The symbols move the units like this.
w929 @ w702
w929 ~ w52
w929 $ w755
w929 § w975
w929 ^ w885
w929 ! w734
w21 @ w464
w21 ~ w548
w21 $ w122
w21 § w36
w21 ^ w874
w21 ! w712
w483 @ w341
w483 ~ w407
w483 $ w885
w483 § w683
w483 ^ w755
w483 ! w260
w269 @ w260
w269 ~ w351
w269 $ w388
w269 § w187
w269 ^ w593
w269 ! w246
w702 @ w885
w702 ~ w21
w702 $ w246
w702 § w731
w702 ^ w36
w702 ! w388
w426 @ w122
w426 ~ w613
w426 $ w52
w426 § w483
w426 ^ w407
w426 ! w592
w975 @ w731
w975 ~ w885
w975 $ w188
w975 ^ w35
w975 ! w12
w523 @ w712
w523 ~ w963
w523 $ w592
w523 § w37
w523 ^ w281
w523 ! w52
w874 @ w52
w874 ~ w922
w874 $ w837
w874 § w702
w874 ^ w21
w874 ! w868
w894 @ w239
w894 ~ w28
w894 $ w281
w894 § w90
w894 ^ w592
w894 ! w407
w596 @ w690
w596 $ w963
w596 § w894
w596 ^ w28
w596 ! w613
w86 @ w548
w86 $ w613
w86 § w464
w86 ^ w997
w86 ! w963
w69 @ w194
w69 $ w690
w69 § w868
w69 ^ w456
w69 ! w548
w712 @ w281
w712 ~ w69
w712 $ w351
w712 § w500
w712 ^ w868
w712 ! w21
w999 @ w238
w999 ~ w90
w999 $ w250
w999 ^ w798
w999 ! w683
w456 @ w963
w456 $ w182
w456 § w712
w456 ^ w69
w456 ! w922
w351 @ w894
w351 ~ w690
w351 $ w712
w351 § w593
w351 ^ w239
w351 ! w122
w194 @ w456
w194 $ w28
w194 § w523
w194 ^ w963
w194 ! w997
w548 @ w997
w548 $ w62
w548 § w874
w548 ^ w922
w548 ! w69
w341 @ w755
w341 ~ w837
w341 $ w36
w341 § w81
w341 ^ w246
w341 ! w593
w281 @ w868
w281 ~ w194
w281 $ w894
w281 § w734
w281 ^ w523
w281 ! w464
w246 @ w483
w246 ~ w122
w246 $ w702
w246 § w589
w246 ^ w341
w246 ! w269
w963 @ w69
w963 $ w596
w963 § w281
w963 ^ w194
w963 ! w86
w188 @ w589
w188 ~ w483
w188 $ w975
w188 ^ w683
w188 ! w798
w500 @ w734
w500 ~ w868
w500 $ w593
w500 § w741
w500 ^ w388
w500 ! w36
w388 @ w37
w388 ~ w712
w388 $ w269
w388 § w985
w388 ^ w500
w388 ! w702
w922 @ w86
w922 $ w480
w922 § w21
w922 ^ w548
w922 ! w456
w52 @ w21
w52 ~ w86
w52 $ w426
w52 § w885
w52 ^ w464
w52 ! w523
w28 @ w182
w28 $ w194
w28 § w592
w28 ^ w596
w28 ! w50
w997 @ w922
w997 $ w50
w997 § w52
w997 ^ w86
w997 ! w194
w36 @ w929
w36 ~ w874
w36 $ w341
w36 § w467
w36 ^ w702
w36 ! w500
w613 @ w62
w613 $ w86
w613 § w407
w613 ^ w50
w613 ! w596
w885 @ w36
w885 ~ w464
w885 $ w483
w885 § w35
w885 ^ w929
w885 ! w37
w985 @ w250
w985 ~ w500
w985 $ w187
w985 ^ w741
w985 ! w731
w837 @ w426
w837 ~ w480
w837 $ w874
w837 § w246
w837 ^ w122
w837 ! w239
w592 @ w351
w592 ~ w596
w592 $ w523
w592 § w260
w592 ^ w894
w592 ! w426
w238 @ w798
w238 ~ w269
w238 $ w741
w238 ^ w187
w238 ! w81
w35 @ w467
w35 ~ w929
w35 $ w683
w35 ^ w975
w35 ! w250
w122 @ w407
w122 ~ w62
w122 $ w21
w122 § w341
w122 ^ w837
w122 ! w351
w12 @ w985
w12 ~ w37
w12 $ w798
w12 ^ w250
w12 ! w975
w407 @ w837
w407 ~ w50
w407 $ w464
w407 § w755
w407 ^ w426
w407 ! w894
w90 @ w269
w90 ~ w592
w90 $ w734
w90 § w798
w90 ^ w260
w90 ! w755
w239 @ w592
w239 ~ w182
w239 $ w868
w239 § w269
w239 ^ w351
w239 ! w837
w464 @ w874
w464 ~ w997
w464 $ w407
w464 § w929
w464 ^ w52
w464 ! w281
w260 @ w593
w260 ~ w894
w260 $ w37
w260 § w999
w260 ^ w90
w260 ! w483
w62 @ w50
w62 $ w548
w62 § w837
w62 ^ w480
w62 ! w690
w467 @ w975
w467 ~ w702
w467 $ w81
w467 ^ w731
w467 ! w741
w182 @ w596
w182 $ w456
w182 § w351
w182 ^ w690
w182 ! w480
w798 @ w187
w798 ~ w260
w798 $ w12
w798 ^ w999
w798 ! w188
w37 @ w500
w37 ~ w281
w37 $ w260
w37 § w250
w37 ^ w734
w37 ! w885
w589 @ w683
w589 ~ w341
w589 $ w731
w589 ^ w81
w589 ! w187
w50 @ w480
w50 $ w997
w50 § w426
w50 ^ w613
w50 ! w28
w868 @ w523
w868 ~ w456
w868 $ w239
w868 § w388
w868 ^ w712
w868 ! w874
w187 @ w999
w187 ~ w593
w187 $ w985
w187 ^ w238
w187 ! w589
w734 @ w388
w734 ~ w523
w734 $ w90
w734 § w12
w734 ^ w37
w734 ! w929
w683 @ w81
w683 ~ w755
w683 $ w35
w683 ^ w188
w683 ! w999
w593 @ w90
w593 ~ w239
w593 $ w500
w593 § w238
w593 ^ w269
w593 ! w341
w731 @ w35
w731 ~ w36
w731 $ w589
w731 ^ w467
w731 ! w985
w690 @ w28
w690 $ w69
w690 § w239
w690 ^ w182
w690 ! w62
w480 @ w613
w480 $ w922
w480 § w122
w480 ^ w62
w480 ! w182
w741 @ w12
w741 ~ w388
w741 $ w238
w741 ^ w985
w741 ! w467
w250 @ w741
w250 ~ w734
w250 $ w999
w250 ^ w12
w250 ! w35
w81 @ w188
w81 ~ w246
w81 $ w467
w81 ^ w589
w81 ! w238
w755 @ w246
w755 ~ w426
w755 $ w929
w755 § w188
w755 ^ w483
w755 ! w90

The rows follow the links: the fewer symbols apart two units are, the more alike their rows tend to be.

Each row is also shifted at random along 2 hidden directions that mean nothing.

Some units, each with a row of numbers:
w523: [143, 23, -34, 35, 23, -33, 8, -48, -37, -10, -10, -3, -10, 12, -38, 14, -50, -21, -11, -44, 22, -26, -13, 44, -32, 17, 8, -14, 5, 27, 31, 60, -26, 29, 37, 52, 13, -22, -24, -18, -34, -26, -15, 37, -26, 19, 9, 11, -22, -47, 17, 3, -25, 15, -32, 12, -43, -8, 3, -7, 31]
w281: [-43, 57, 10, 31, 30, -23, 21, -10, -55, 29, -20, -14, -14, -4, -30, -8, -31, 19, 7, -64, -17, 10, -14, 5, -41, 37, 1, 22, 16, 59, 47, 34, 3, -15, -32, 8, 19, -42, -31, -8, 42, -39, -51, -33, -19, 11, 30, -27, -21, -36, 22, 20, -21, -27, 36, -11, -19, 22, 8, -33, 20]
w122: [-175, -49, -16, 17, -34, -39, 10, -6, 50, 41, 33, -41, -11, 8, 8, 17, 49, 34, -17, 43, 36, 20, -29, 32, 24, -16, 16, -30, 23, -45, 0, -32, -17, 5, -18, -69, -3, 37, -34, 26, -15, -14, 53, -7, -19, 12, 0, -67, 0, 45, 6, -40, -30, 4, 59, 7, 54, -52, -19, -14, 1]
w613: [-49, -40, -25, 10, -20, -66, -3, -36, 39, -3, -45, 39, -38, 14, -14, -4, 49, 19, -35, 81, -23, -19, -37, 21, 15, -46, -27, -38, -19, 3, 27, 4, -42, 35, 2, -20, 37, 29, 25, 13, -14, -6, 34, 29, -19, -9, -46, 11, -39, 30, 13, -6, 8, 15, -10, -42, -31, -15, 20, -8, 39]
w90: [26, -58, -34, 13, 24, 34, -1, -45, -33, -29, 14, -43, 15, -31, 37, 40, -24, 1, 23, 69, 20, 0, 4, 2, 36, 27, 19, 3, -35, -52, 9, 40, 30, 26, 11, 11, -5, 72, -17, -37, -52, 21, 50, 2, 24, 8, 30, 48, 1, -49, -34, -17, 5, 34, -8, 9, -1, -14, -13, 0, -5]
w86: [126, 1, -48, -38, -16, -41, -9, -4, 50, -35, 47, -3, 46, 26, 18, 14, 20, -38, -23, -73, 0, -9, -43, -9, -11, 19, -10, -26, 19, -13, -36, -34, -47, 22, 45, 53, 0, -22, 38, 35, -76, 52, -19, 18, 8, -8, 3, 41, -59, 36, 6, 10, 23, 24, -18, -8, -7, -1, -52, 44, 10]
w483: [11, 3, 21, 16, -64, 7, -14, 22, 42, 28, -66, 24, -10, -32, 16, -28, 29, 36, 21, 80, 10, 12, 19, -34, 39, -54, 28, 30, -52, -16, 30, -37, 36, -51, -20, -34, 0, 41, -17, -13, 34, -28, 12, -3, 6, 22, -39, -8, 24, 46, -23, 6, -26, -26, 16, 11, -6, 3, 22, -15, 8]
w250: [83, 10, -22, -20, 27, 28, -8, -58, -26, -25, -55, 45, -8, -42, -22, 17, -26, -17, 14, -40, -16, 19, 25, 40, -38, 6, -23, -21, -31, 53, 14, 39, 56, 29, 27, 66, -5, -31, 34, -28, -27, -60, -23, 17, -3, -9, 5, 5, 64, -37, -9, 35, -5, -3, -31, 7, -24, -8, 21, 2, 16]
w868: [-99, 26, 12, 23, 35, -20, 28, 12, -28, -2, 17, -15, 6, 33, -27, 12, -36, -21, -18, -77, 4, -15, -15, 34, -30, 36, 27, 7, 12, 24, 21, 5, -16, 3, 27, 63, 5, -46, -18, -22, 10, -18, -17, 0, -19, 27, 35, 37, -24, -39, 22, 17, -14, -1, -26, 4, -6, 5, -2, -19, -2]
w50: [39, 1, 21, -7, -23, -56, -2, 47, 51, 23, 17, 34, -21, 23, 8, -34, 51, 18, -14, 83, 2, 12, -52, -5, 24, -43, -12, 35, 10, -28, -23, -69, -35, -22, -17, -37, 13, 31, 15, 5, 18, 28, 24, -16, -17, -17, -27, 17, -39, 33, 6, -33, 13, -13, 22, -4, 12, 22, -7, 6, 47]
w269: [-20, -42, -3, 14, 12, 6, -29, -4, -48, 46, -54, 3, 0, -21, 34, 8, -49, 39, 12, 77, -5, 22, 37, -15, 5, 38, 7, -13, -28, -18, 43, 39, 17, 7, -46, -58, -2, 29, -18, -43, 2, 10, 27, 25, 11, 12, 26, -50, 32, -42, -37, 0, -18, 26, 18, 15, 2, -42, 46, -19, 4]
w690: [-124, -40, -28, -24, 46, -18, 10, 0, -8, 27, 37, -10, 20, 13, 1, 32, -25, 16, -38, 58, -2, 7, -43, -2, 40, 29, -22, -36, 19, -47, -24, 13, -63, 18, -57, -62, 20, 21, 6, -12, 5, 23, 25, -6, 1, 0, 47, -50, -35, -42, 11, -37, 1, 27, 49, 13, 50, -28, -12, 0, 10]
w731: [-11, 28, 26, -29, -51, 31, 17, -5, 9, -31, 16, 35, 20, -41, -3, -20, 30, -26, 15, -46, -2, -8, 31, -7, -17, -31, -24, -4, 23, 7, 4, -8, 48, -36, 30, 63, -34, -30, 18, 21, 10, -23, -29, -21, 2, -21, -43, 39, 52, 25, -4, 23, 15, -8, -27, 7, -35, 16, -7, 7, -15]
w260: [71, 1, 0, 6, 41, 1, -5, 40, -46, -5, 12, -18, -3, -18, 22, 18, -42, 17, 9, 82, 9, 11, 22, -55, 35, 38, 36, 30, 27, -64, 29, 6, 18, 3, -20, -48, -17, 57, -35, -50, 41, 28, 47, -18, 0, -3, 38, -11, 16, -26, -16, -16, -5, 1, 4, -6, 3, 21, 8, -31, -5]
w997: [42, 45, 29, -36, -42, -43, 9, 26, 51, 17, 33, -16, 40, 32, 17, -21, 52, 6, -40, -70, 7, -8, -60, -2, -32, -16, -19, 36, 10, 26, -25, -47, -31, -26, -12, 25, 21, -41, 23, 8, 29, 33, -43, -14, 8, 0, -17, -7, -53, 38, 5, 0, 24, -10, 19, -28, 4, 9, -20, 25, 15]
w702: [22, 14, -21, 23, -19, 13, -3, 3, 47, 39, 0, -23, 42, -13, 25, 1, 32, -16, 18, -61, 37, 17, 15, -36, -20, -21, 32, -5, -13, 23, -1, -27, 1, 14, -42, -19, -29, -54, -45, 32, -14, 15, -45, 17, 22, 6, -41, -34, 3, 22, -30, 25, -13, 27, 38, 12, 41, -33, -11, -12, -13]
w755: [-139, -63, -3, 24, -36, 14, -7, -24, 50, -17, -5, -22, 9, -2, 10, 14, 40, 3, 21, 57, 20, -16, 13, -6, 37, -27, 18, -11, -21, -32, 12, -31, 7, 16, 7, -28, -8, 46, -22, 46, -15, 12, 35, 12, 22, 0, -27, 15, 6, 36, -46, -12, -3, 20, -10, -2, 12, -10, -7, -6, -34]
w548: [62, -8, -3, -3, -29, -32, 5, -23, 42, 18, -10, 18, 22, 2, 8, 1, 49, 18, -48, -58, -19, 29, -22, 10, -42, -33, -7, 0, -5, 27, -29, -22, -37, 10, -17, -4, 35, -50, 15, 38, -10, 25, -28, 3, 10, -3, -40, -15, -51, 20, 13, 27, 10, 18, 25, 7, 7, -12, 21, 7, 10]
w596: [118, -43, -13, -24, 33, -42, -24, -32, -25, -34, -20, 8, -25, 27, 4, 18, -16, -13, -68, 61, 4, 5, -28, 18, 36, 16, -43, -25, -6, -35, -18, 41, -42, 13, 20, -3, 49, 61, 20, -13, -51, 13, 31, 9, 10, -21, 3, 21, -50, -36, -11, -16, 4, 22, -27, -29, -20, -1, 12, 2, 27]
w12: [16, 39, 31, -14, 40, 46, -7, 2, -36, 7, -7, 48, -10, -36, -9, -26, -32, 2, 45, -82, -40, 5, 30, -8, -40, 28, -18, 30, -14, 41, 1, 45, 60, -17, -1, 1, -6, -55, 11, -29, 4, -24, -24, -26, 13, -4, 16, -22, 54, -39, -11, 17, 12, -39, 3, 29, -4, -13, 27, 14, -10]
w894: [68, -3, 33, 30, 50, -2, -11, 2, -32, 9, -10, -18, -33, 14, -13, -14, -59, 23, -15, 68, 8, -13, 0, 21, 38, 41, 18, 20, -1, -21, 14, 30, 0, -34, -13, -54, 28, 44, -17, -16, 22, -14, 38, -29, -37, 14, 26, -19, -25, -41, 22, -41, 0, -27, 6, 3, 28, 25, -8, 6, -9]
w480: [-110, -1, 10, -27, -28, -18, 14, 15, 39, -12, 17, -15, -17, 13, 11, -10, 44, -14, -31, 46, -2, -18, -51, 5, 48, -30, -26, 24, 39, -52, -24, -48, -35, 8, 20, -2, 18, 22, 33, 32, -7, 44, 37, -16, -7, -17, -8, 26, -61, 36, -10, -35, 20, 24, 1, -22, 7, 27, -18, 29, 18]
w351: [178, -34, -11, 50, 27, -41, -2, -57, -36, 32, -110, 55, -83, 19, -34, -6, -32, 64, -6, 109, -21, 37, 19, 50, 20, -6, 10, 3, -13, 19, 52, 76, 13, 19, 3, -48, 41, 55, -30, -54, 22, -77, 31, 24, -33, 0, -34, -9, -3, -36, 23, -6, -12, -37, -16, 15, -25, 5, 92, -46, 68]

Where do the symbols, taken in turn from left to right, take each start?
Answer with the unit's name.
[-27, -39, -24, -23, -46, -44, -3, -1, 22, 29, 27, 6, -3, 24, 1, 18, 40, 21, -39, 58, 7, 23, -37, 9, 34, -31, -18, -18, -1, -44, -29, -25, -49, 1, -44, -52, 33, 37, 26, 26, -17, 25, 29, 6, 1, 2, -25, -40, -53, 18, 25, -32, 7, 17, 49, -10, 37, -24, -18, 20, 21]
$ ^: w922
[105, 61, 27, 24, -30, 6, -2, 71, 37, 24, 13, -36, 46, -18, 25, -43, 37, -20, 27, -78, 16, -4, 15, -42, -21, -10, 13, 17, 2, 19, -6, -51, 3, -9, 12, 10, -17, -17, -13, 22, 27, 28, -16, -37, 15, 30, -17, -11, 35, 41, -19, 33, -1, -13, 6, 14, 12, 10, -13, -1, -6]
$ § !: w999
[-17, 6, -12, 23, 25, 15, -9, 7, -44, 23, -20, -33, 35, -5, 22, 23, -46, 19, 24, -82, 2, 32, -2, -33, -23, 27, 0, -16, -15, 7, 14, 30, 8, 25, -21, -4, 12, -24, -46, -17, -24, 22, -18, 14, 21, 32, 23, -48, 28, -24, -36, 22, -25, -6, 26, 5, 63, -29, 10, -7, -26]
~ $ §: w593
[-103, 47, 19, -34, 21, -46, 12, 30, -44, -38, 14, 12, 20, 26, -8, 8, -24, -39, -40, -69, -15, -30, -40, -16, -36, 22, -8, 19, 2, 26, -23, 12, -62, 0, 7, 32, -3, -16, 42, -22, -6, 24, -13, -26, 2, -17, 36, 13, -48, -9, -3, 20, 4, 16, 1, -15, -7, 30, 17, 18, 10]
$ @: w596
[52, 57, 20, -4, -3, -5, 25, 29, 64, 8, 25, -64, 20, 8, -18, -42, 57, -13, -20, -71, 22, 15, -35, 5, -30, -30, 12, 25, 44, 10, -2, -69, -22, -33, 0, -6, -12, -23, -18, 50, 30, 11, -22, -15, -43, 10, -42, -23, -20, 28, 22, 17, -2, -11, 15, -17, 14, 23, -33, -9, -29]
@ !: w868
[10, 4, -1, -17, 33, -39, -4, 20, -20, -50, 41, 0, 3, 38, -5, -5, -50, -12, -39, 63, 0, -24, -22, -8, 40, 48, -28, 27, 22, -70, -38, -3, -42, -15, 40, 24, 8, 40, 20, -25, -2, 72, 35, -24, -11, -11, 41, 44, -54, -33, 28, -50, 21, 3, -17, -23, -12, 29, -22, 17, -7]
§ $ ~: w69
[6, 39, 27, -33, 43, -53, 2, 55, -43, 10, 52, -47, 50, 25, -4, -1, -52, -15, -41, -83, 8, 15, -71, -22, -32, 38, -26, 32, 45, -3, -42, -17, -58, -31, -29, 9, -2, -24, -1, -17, 22, 66, 4, -39, -2, -45, 50, -22, -42, -25, -10, -7, 18, 27, 38, -14, 54, 22, -50, 17, -19]
§ $: w592
[72, 57, 26, 5, 19, 21, -7, 40, -46, 13, -18, -13, 18, -8, 21, -21, -57, 8, 13, -77, -7, 25, 4, -26, -37, 28, 12, 23, -26, 11, 37, 27, 23, -22, -19, 9, 1, -41, -35, -30, 38, -9, -53, -14, 33, 18, 29, -3, 26, -22, -23, 53, -7, -33, -5, -5, 0, 21, 18, -40, 7]
! $ ~: w407
[3, 12, -11, -32, 32, -22, 6, -20, -13, -36, 19, -11, 28, 27, 5, 40, -37, -23, -37, -60, -8, -5, -59, 26, -24, 51, -33, -37, 12, 14, -43, 22, -38, 34, 19, 55, 9, -46, 32, -23, -35, 30, -40, 3, -4, 1, 11, 28, -53, -41, -10, -2, 23, 34, -2, -14, -8, -20, -14, 1, 23]
$ $: w963
[-27, -2, -20, 11, 26, -43, 20, -24, -38, 42, -19, 39, 16, 26, -13, 26, -62, -5, -31, -70, -17, 33, -26, 20, -31, 18, -38, -22, -31, 37, -25, 31, -24, 31, -32, -18, 13, -26, -2, -18, -10, -8, -27, 14, -8, 0, 30, -45, -56, -57, 13, 19, 9, 13, 26, -6, 11, -17, 12, -1, 14]
^ @ ^: w194
[83, 21, -29, 4, -18, -33, -7, -29, 50, 56, 33, -28, 18, 43, -16, -9, 46, 9, 2, -61, 4, 23, -7, 27, -41, -30, 32, -10, 26, 33, 17, -32, -14, 13, -25, -8, 11, -40, -32, 33, -14, -34, -24, 1, -26, 19, -36, -23, -26, 44, 20, 25, -44, 18, 33, -1, 27, -36, -21, 20, 1]
$ @ ~: w50
[109, -57, -28, 18, 44, -24, 21, -53, -31, -19, -12, -26, -27, 8, -9, 16, -66, 7, -22, 70, 18, -8, -34, 43, 32, 50, 14, -13, 14, -43, 38, 39, 3, 29, 17, 8, 8, 34, -18, -9, -65, -19, 53, 21, -18, 4, 24, 33, -27, -43, 4, -23, 7, 21, -20, -2, -29, -1, -5, -13, 21]
^ ^ $: w523
[-16, -51, -21, 16, -21, -23, -4, -35, 33, -27, -44, 13, -39, 16, -24, -7, 40, 10, -36, 72, 20, -6, -11, 29, 30, -37, 36, -34, -8, -20, 49, -15, -15, 31, 20, -24, 9, 38, -18, 13, -27, -35, 43, 0, -40, 23, -39, 28, -28, 54, 7, -7, -37, 19, -8, -17, -31, -20, 13, -8, 6]
! § §: w999
[6, 5, -21, 21, -20, -17, 15, -45, 35, -23, 6, -14, -19, 20, -8, 11, 43, -41, -30, -85, 31, -12, -29, 19, -52, -21, 18, -44, 29, 25, 5, -20, -6, 11, 30, 55, 0, -33, -15, 8, -30, 7, -32, 19, -30, 19, -35, 2, -3, 41, 20, -2, -21, 16, -6, -15, -25, -36, -19, -23, 6]
§ $ ^: w755
[-31, 3, -9, 12, -47, 11, -7, -18, 43, -22, -44, 0, 28, -26, -14, 10, 36, -12, 18, -74, 29, 8, 28, -13, -31, -7, 19, -50, -44, 39, 16, -7, -3, 8, 30, 34, -17, -43, -22, 32, -13, -1, -36, 19, 36, 25, -24, 8, 21, 28, -25, 19, -7, 18, -19, 15, -24, -14, 24, -20, -7]
! § ^: w250
